Here is a tiny trained network, its code and every weight. The questions are about switching its units off for an input and a target symbol, where a switched-off unit gives its printed mean instead of its output.

import numpy as np


def w(rows, s, z=0):
    codes = np.array(rows[::2]) - 128.0
    scale = np.full(codes.shape[1], s)
    scale[-1] = z or s
    return codes * scale


def f(y):
    return y / 2 * (1 + np.tanh(0.7978845608 * (y + 0.044715 * y**3)))


def softmax(a):
    e = np.exp(a - a.max(-1, keepdims=True))
    return e / e.sum(-1, keepdims=True)


def log_softmax(a):
    a = a - a.max(-1, keepdims=True)
    return a - np.log(np.exp(a).sum(-1, keepdims=True))


def net(x, mask):
    ids = ['δηθλξτφω'.index(c) for c in x.split()]
    T = len(ids)
    res = E[ids] + P[:T]
    r = res
    for j in range(3):
        rows = slice(2 * j, 2 * j + 2)
        q, k, v = (r @ M[0][rows].T for M in (Q, K, V))
        z = softmax(np.where(np.tri(T) > 0, q @ k.T / 2**0.5, -1e9)) @ v
        o = O[0][rows]
        res = res + np.where(mask[j], z, o[:, -1]) @ o[:, :-1]
    y = f(res @ A[0][:, :-1].T + A[0][:, -1])
    res = res + np.where(mask[3:27], y, B[0][:, -1]) @ B[0][:, :-1]
    return log_softmax(res[-1] @ U[:, :-1].T + U[:, -1])


Q, K, V, O, A, B = {}, {}, {}, {}, {}, {}
E = w([
[56,146,164],'δ',
[162,89,140],'η',
[146,134,35],'θ',
[179,87,237],'λ',
[114,133,114],'ξ',
[7,110,139],'τ',
[124,101,201],'φ',
[67,209,109],'ω',
],0.015)
P = w([
[160,158,151],'0',
[123,7,139],'1',
[67,128,119],'2',
[174,128,74],'3',
[150,62,135],'4',
[61,128,118],'5',
[177,132,72],'6',
[168,98,140],'7',
[62,131,122],'8',
[183,142,81],'9',
[207,160,147],'10',
[59,134,130],'11',
[182,147,84],'12',
[213,173,144],'13',
],0.011)
Q[0] = w([
[144,54,206],'head 1',
[35,127,98],'head 1',
[124,230,77],'head 2',
[35,126,123],'head 2',
[226,223,205],'head 3',
[216,1,154],'head 3',
],0.0098)
K[0] = w([
[80,190,109],'head 1',
[49,67,145],'head 1',
[130,123,3],'head 2',
[187,115,148],'head 2',
[180,112,161],'head 3',
[191,37,134],'head 3',
],0.011)
V[0] = w([
[78,32,185],'head 1',
[154,93,139],'head 1',
[68,102,165],'head 2',
[90,196,175],'head 2',
[103,168,168],'head 3',
[2,214,66],'head 3',
],0.0083)
O[0] = w([
[120,156,142,252],'head 1',
[124,247,117,139],'head 1',
[138,104,155,158],'head 2',
[123,110,91,103],'head 2',
[91,173,125,147],'head 3',
[92,141,103,174],'head 3',
],0.012,0.0029)
A[0] = w([
[145,79,159,253],'neuron 1',
[183,77,196,232],'neuron 2',
[140,63,110,221],'neuron 3',
[176,142,142,168],'neuron 4',
[47,59,186,110],'neuron 5',
[100,126,152,184],'neuron 6',
[70,129,130,125],'neuron 7',
[128,198,139,52],'neuron 8',
[225,97,72,190],'neuron 9',
[213,74,75,123],'neuron 10',
[179,178,88,116],'neuron 11',
[245,186,117,54],'neuron 12',
[50,159,113,133],'neuron 13',
[81,156,110,159],'neuron 14',
[32,113,62,65],'neuron 15',
[110,127,80,205],'neuron 16',
[253,104,169,121],'neuron 17',
[133,120,184,94],'neuron 18',
[117,107,99,180],'neuron 19',
[124,174,155,161],'neuron 20',
[123,85,18,106],'neuron 21',
[216,54,166,105],'neuron 22',
[74,149,233,150],'neuron 23',
[154,114,105,217],'neuron 24',
],0.014,0.0058)
B[0] = w([
[73,121,54,210],'neuron 1',
[129,153,29,250],'neuron 2',
[54,180,100,180],'neuron 3',
[75,129,81,165],'neuron 4',
[215,128,123,189],'neuron 5',
[191,68,53,164],'neuron 6',
[113,86,139,179],'neuron 7',
[62,83,142,151],'neuron 8',
[69,115,187,213],'neuron 9',
[92,98,196,196],'neuron 10',
[246,124,174,158],'neuron 11',
[61,18,47,176],'neuron 12',
[162,108,163,230],'neuron 13',
[135,126,170,203],'neuron 14',
[164,190,151,217],'neuron 15',
[46,166,124,185],'neuron 16',
[169,158,194,244],'neuron 17',
[59,49,108,155],'neuron 18',
[94,197,134,149],'neuron 19',
[115,90,78,161],'neuron 20',
[152,97,200,162],'neuron 21',
[191,168,167,237],'neuron 22',
[148,21,132,209],'neuron 23',
[99,254,92,164],'neuron 24',
],0.0074,0.011)
U = w([
[136,94,169,93],'δ',
[73,155,7,167],'η',
[170,216,132,165],'θ',
[200,148,71,141],'λ',
[125,141,99,254],'ξ',
[198,122,177,11],'τ',
[86,72,74,123],'φ',
[37,102,135,50],'ω',
],0.013,0.0044)

Each question gives the input, a string of symbols that net reads in full, and the target symbol t.
The units are the heads (2 rows each of Q, K, V and O) and the neurons (one row each of A and B). Each row of codes is followed by its name. A weight is (code - 128) times the scale printed after its matrix; where a second scale follows, it is the last column's (O, A, B and U).
mask holds one flag per unit, heads first, then neurons. A switched-off unit (its flag False) gives its mean, the last column of its rows in O or B, instead of its output. The means were averaged over made-up inputs and are rounded, as every weight is.
A unit's drop is (log p(t) with every unit on - log p(t) with that unit switched off) / (log p(t) with every unit on - log p(t) with every unit switched off).
The circuit of an input: a set's keep is (log p(t) with only the set's units on - log p(t) with every unit switched off) / (log p(t) with every unit on - log p(t) with every unit switched off). Starting from the 12 units with the biggest drops (on a tie, the unit counted first), units are removed one at a time, each time the one whose removal leaves the highest keep (on an exact tie, the one counted first), for as long as the keep stays at least 0.8.
circuit, biggest first: the units of the circuit, biggest drop first
most important unit: the unit with the biggest drop
top k neurons: the k neurons with the biggest drops, biggest first
which heads matter: for each layer, one digit per head in row order, 1 if its drop is at least 0.15 and else 0, layers parted by /
drop of u: that unit's drop, to one decimal
input ω φ ω ξ φ η δ τ θ, target θ: most important unit : neuron 15
input ω ξ λ ω θ η θ ω η θ ξ, target η: circuit, biggest first : (neuron 13; neuron 22)
input ξ ω ω θ δ ξ θ τ φ δ φ ω τ, target θ: circuit, biggest first : (neuron 15; head 3; neuron 12)
input θ η ξ τ τ δ τ τ, target δ: circuit, biggest first : (neuron 2; neuron 5)
input ω λ φ δ η, target θ: top 3 neurons : (neuron 22; neuron 17; neuron 2)
input ω λ λ ω φ, target λ: top 4 neurons : (neuron 2; neuron 22; neuron 1; neuron 5)
input η λ ω, target ω: which heads matter : 101
input δ δ τ θ δ τ, target τ: which heads matter : 000
input λ λ δ ξ δ η φ ω λ ω ξ τ, target τ: top 2 neurons : (neuron 5; neuron 15)
input ω η θ φ φ ξ λ λ λ τ η δ, target δ: which heads matter : 000
input φ θ δ ω φ ω ξ, target θ: which heads matter : 001
input θ θ η ω τ η ω φ, target λ: top 3 neurons : (neuron 2; neuron 22; neuron 5)
input ω ξ τ ω, target θ: top 3 neurons : (neuron 15; neuron 12; neuron 23)
input τ ξ λ, target λ: most important unit : neuron 2
input ω ω ξ φ, target η: drop of neuron 3 : 0.2
input φ λ φ λ λ θ θ δ, target φ: drop of neuron 9 : 0.0
input ω δ ξ φ δ φ, target φ: drop of neuron 17 : 0.3
